Below is a small trained network, with its code and all its weights. Each question gives an input and a class and asks what happens when units are switched off, that is, made to give their printed mean instead of their output.

import numpy as np


def w(rows, s, z=0):
    codes = np.array(rows[::2]) - 128.0
    scale = np.full(codes.shape[1], s)
    scale[-1] = z or s
    return codes * scale


def f(y):
    return np.maximum(y, 0)


def log_softmax(a):
    a = a - a.max(-1, keepdims=True)
    return a - np.log(np.exp(a).sum(-1, keepdims=True))


def net(x, mask):
    res = np.array(x, float).reshape(1, 3) / 4 @ E
    y = f(res @ A[0][:, :-1].T + A[0][:, -1])
    res = res + np.where(mask, y, B[0][:, -1]) @ B[0][:, :-1]
    return log_softmax(res[-1] @ U[:, :-1].T + U[:, -1])


A, B = {}, {}
E = w([
[131,179,161,91,3,19,28],'x0',
[130,174,104,252,116,121,181],'x1',
[54,91,30,135,130,49,177],'x2',
],0.012)
A[0] = w([
[26,150,50,198,129,66,122,4],'neuron 1',
[103,54,88,97,145,54,114,17],'neuron 2',
[76,153,139,56,77,62,90,120],'neuron 3',
[117,171,113,126,95,92,130,103],'neuron 4',
[121,208,134,250,118,86,149,6],'neuron 5',
[183,198,197,171,170,158,59,65],'neuron 6',
[133,168,105,167,80,106,101,88],'neuron 7',
],0.012,0.0029)
B[0] = w([
[177,204,102,139,117,135,140,234],'neuron 1',
[193,174,190,121,138,95,109,187],'neuron 2',
[90,148,101,97,230,98,167,247],'neuron 3',
[87,121,111,167,154,119,121,183],'neuron 4',
[81,150,160,2,152,164,115,232],'neuron 5',
[161,175,126,142,170,53,159,211],'neuron 6',
[156,44,85,146,150,130,169,194],'neuron 7',
],0.014,0.016)
U = w([
[192,221,148,160,133,78,132,91],'0',
[96,144,160,23,155,147,100,164],'1',
[78,70,73,172,214,128,246,104],'2',
[96,132,115,138,139,101,147,246],'3',
[93,64,111,167,67,118,119,83],'4',
[122,104,118,200,48,105,81,86],'5',
[136,66,87,155,52,173,58,98],'6',
],0.012,0.011)

Each question gives the input, the list of numbers given to net, and the class t.
The units are the neurons (one row each of A and B). Each row of codes is followed by its name. A weight is (code - 128) times the scale printed after its matrix; where a second scale follows, it is the last column's (A, B and U).
mask holds one flag per neuron, in row order. A switched-off neuron (its flag False) gives its mean, the last column of its row in B, instead of its output. The means were averaged over made-up inputs and are rounded, as every weight is.
A unit's drop is (log p(t) with every unit on - log p(t) with that unit switched off) / (log p(t) with every unit on - log p(t) with every unit switched off).
The circuit of an input: a set's keep is (log p(t) with only the set's units on - log p(t) with every unit switched off) / (log p(t) with every unit on - log p(t) with every unit switched off). Starting from all 7 units, units are removed one at a time, each time the one whose removal leaves the highest keep (on an exact tie, the one counted first), for as long as the keep stays at least 0.8.
circuit, biggest first: the units of the circuit, biggest drop first
unit that matters most: the unit with the biggest drop
top k neurons: the k neurons with the biggest drops, biggest first
drop of u: that unit's drop, to one decimal
input [3,-5,-7], class 0: circuit, biggest first : (neuron 6)
input [-5,-4,-8], class 0: top 2 neurons : (neuron 6; neuron 5)
input [3,-3,-4], class 0: top 2 neurons : (neuron 5; neuron 6)
input [-8,-7,-7], class 2: top 4 neurons : (neuron 5; neuron 1; neuron 2; neuron 6)
input [-2,7,-6], class 1: top 2 neurons : (neuron 5; neuron 1)
input [-3,-4,-6], class 0: top 2 neurons : (neuron 5; neuron 6)
input [-2,2,-2], class 3: top 3 neurons : (neuron 3; neuron 1; neuron 5)
input [7,6,-1], class 2: top 2 neurons : (neuron 7; neuron 4)
input [6,-4,1], class 2: circuit, biggest first : (neuron 3; neuron 5)
input [5,-2,-3], class 2: circuit, biggest first : (neuron 5; neuron 3; neuron 2)
input [1,0,2], class 3: top 3 neurons : (neuron 5; neuron 6; neuron 1)
input [-5,6,-5], class 1: top 3 neurons : (neuron 5; neuron 1; neuron 7)
input [0,4,3], class 1: top 2 neurons : (neuron 5; neuron 6)
input [3,-5,7], class 0: circuit, biggest first : (neuron 2)
input [-3,0,1], class 3: top 2 neurons : (neuron 3; neuron 7)
input [-4,-1,-6], class 0: top 2 neurons : (neuron 5; neuron 3)
input [5,-2,-6], class 0: top 2 neurons : (neuron 6; neuron 5)
input [6,-4,5], class 2: top 2 neurons : (neuron 3; neuron 5)
input [-1,-1,-1], class 3: top 3 neurons : (neuron 5; neuron 3; neuron 1)
input [3,-2,-8], class 0: unit that matters most : neuron 6
input [4,-2,-6], class 0: drop of neuron 6 : 0.7
input [-5,-6,3], class 1: drop of neuron 1 : 0.2
input [-2,5,3], class 1: drop of neuron 5 : 0.5
input [7,3,-2], class 2: drop of neuron 7 : 0.2
